Below are the code and all the weights of a small trained network. Each question names an input and a class and asks about switching units off, where a switched-off unit gives its printed mean instead of its output.

import numpy as np


def w(rows, s, z=0):
    codes = np.array(rows[::2]) - 128.0
    scale = np.full(codes.shape[1], s)
    scale[-1] = z or s
    return codes * scale


def f(y):
    return np.maximum(y, 0)


def log_softmax(a):
    a = a - a.max(-1, keepdims=True)
    return a - np.log(np.exp(a).sum(-1, keepdims=True))


def net(x, mask):
    res = np.array(x, float).reshape(1, 7) / 4 @ E
    y = f(res @ A[0][:, :-1].T + A[0][:, -1])
    res = res + np.where(mask, y, B[0][:, -1]) @ B[0][:, :-1]
    return log_softmax(res[-1] @ U[:, :-1].T + U[:, -1])


A, B = {}, {}
E = w([
[127,128,126,128,129],'x0',
[239,169,132,206,176],'x1',
[110,124,97,144,147],'x2',
[157,212,76,32,187],'x3',
[143,17,166,78,254],'x4',
[127,124,126,127,131],'x5',
[127,123,121,129,126],'x6',
],0.011)
A[0] = w([
[106,117,225,85,97,158],'N1',
[103,237,109,197,2,79],'N2',
[169,195,148,218,155,116],'N3',
[62,116,153,94,104,2],'N4',
[150,10,178,113,181,24],'N5',
[52,135,72,95,110,176],'N6',
[153,183,65,36,174,86],'N7',
[47,125,156,112,89,76],'N8',
[183,138,98,206,172,16],'N9',
[147,199,132,91,155,56],'N10',
[225,117,167,135,131,57],'N11',
[130,64,207,224,85,56],'N12',
[144,160,143,92,138,40],'N13',
],0.011,0.0062)
B[0] = w([
[204,101,83,140,109,169],'N1',
[143,122,236,152,224,252],'N2',
[174,56,65,2,91,189],'N3',
[151,141,135,46,115,155],'N4',
[148,200,210,144,162,202],'N5',
[172,100,74,77,164,195],'N6',
[40,155,166,178,87,195],'N7',
[173,140,101,65,105,171],'N8',
[139,145,126,29,115,162],'N9',
[62,130,128,172,66,160],'N10',
[132,104,103,73,97,160],'N11',
[30,194,104,142,48,190],'N12',
[86,176,95,139,118,138],'N13',
],0.0092,0.017)
U = w([
[142,93,102,136,174,249],'0',
[132,119,214,108,254,65],'1',
[162,84,78,26,133,79],'2',
[15,129,121,153,84,85],'3',
],0.0079,0.016)

Each question gives the input, the list of numbers given to net, and the class t.
The units are the neurons (one row each of A and B). Each row of codes is followed by its name. A weight is (code - 128) times the scale printed after its matrix; where a second scale follows, it is the last column's (A, B and U).
mask holds one flag per neuron, in row order. A switched-off neuron (its flag False) gives its mean, the last column of its row in B, instead of its output. The means were averaged over made-up inputs and are rounded, as every weight is.
A unit's drop is (log p(t) with every unit on - log p(t) with that unit switched off) / (log p(t) with every unit on - log p(t) with every unit switched off).
The circuit of an input: a set's keep is (log p(t) with only the set's units on - log p(t) with every unit switched off) / (log p(t) with every unit on - log p(t) with every unit switched off). Starting from the 12 units with the biggest drops (on a tie, the unit counted first), units are removed one at a time, each time the one whose removal leaves the highest keep (on an exact tie, the one counted first), for as long as the keep stays at least 0.8.
circuit, biggest first: the units of the circuit, biggest drop first
most important unit: the unit with the biggest drop
k most important neurons: the k neurons with the biggest drops, biggest first
drop of u: that unit's drop, to one decimal
input [0,1,0,-3,1,8,-1], class 3: 2 most important neurons => (N2 N6)
input [-7,3,7,-8,0,-7,3], class 3: circuit, biggest first => (N12)
input [1,1,7,8,4,2,5], class 3: circuit, biggest first => (N7 N2)
input [-5,-7,2,-4,3,-8,3], class 2: 3 most important neurons => (N2 N8 N4)
input [-3,6,-4,8,4,-4,-2], class 3: circuit, biggest first => (N7 N10)
input [-1,8,-6,3,6,-1,6], class 2: 2 most important neurons => (N2 N11)
input [-5,5,-1,8,0,2,-3], class 3: 2 most important neurons => (N7 N10)
input [-3,6,3,-6,5,-8,-4], class 2: 3 most important neurons => (N2 N3 N9)
input [-8,8,2,-8,-5,-3,-6], class 2: 2 most important neurons => (N3 N9)
input [1,-3,-6,7,-6,4,-3], class 3: 4 most important neurons => (N7 N10 N5 N13)
input [-4,-5,-5,3,-6,-6,-3], class 1: 2 most important neurons => (N2 N3)
input [4,1,2,-5,2,5,-3], class 3: 3 most important neurons => (N12 N2 N6)
input [1,-6,0,0,-4,-8,2], class 2: 3 most important neurons => (N8 N6 N5)
input [0,6,0,-7,0,-1,7], class 3: 2 most important neurons => (N12 N6)
input [5,8,-4,1,-8,-4,5], class 1: most important neuron => (N2)
input [-1,8,0,-1,-6,-1,-8], class 2: 3 most important neurons => (N3 N9 N5)
input [8,-2,0,5,-6,-7,5], class 1: 2 most important neurons => (N2 N12)
input [8,6,4,-5,5,7,-6], class 2: circuit, biggest first => (N2 N9)
input [-5,-7,7,3,-8,-7,-3], class 1: drop of N2 => 1.0
input [1,-6,3,2,-6,6,-7], class 1: drop of N3 => 0.2
input [1,8,-2,0,-1,2,-1], class 2: drop of N3 => 0.2
input [-2,-2,-5,8,-4,-3,-6], class 3: drop of N7 => 0.3
input [-6,-5,2,-2,-3,4,5], class 2: most important unit => N8
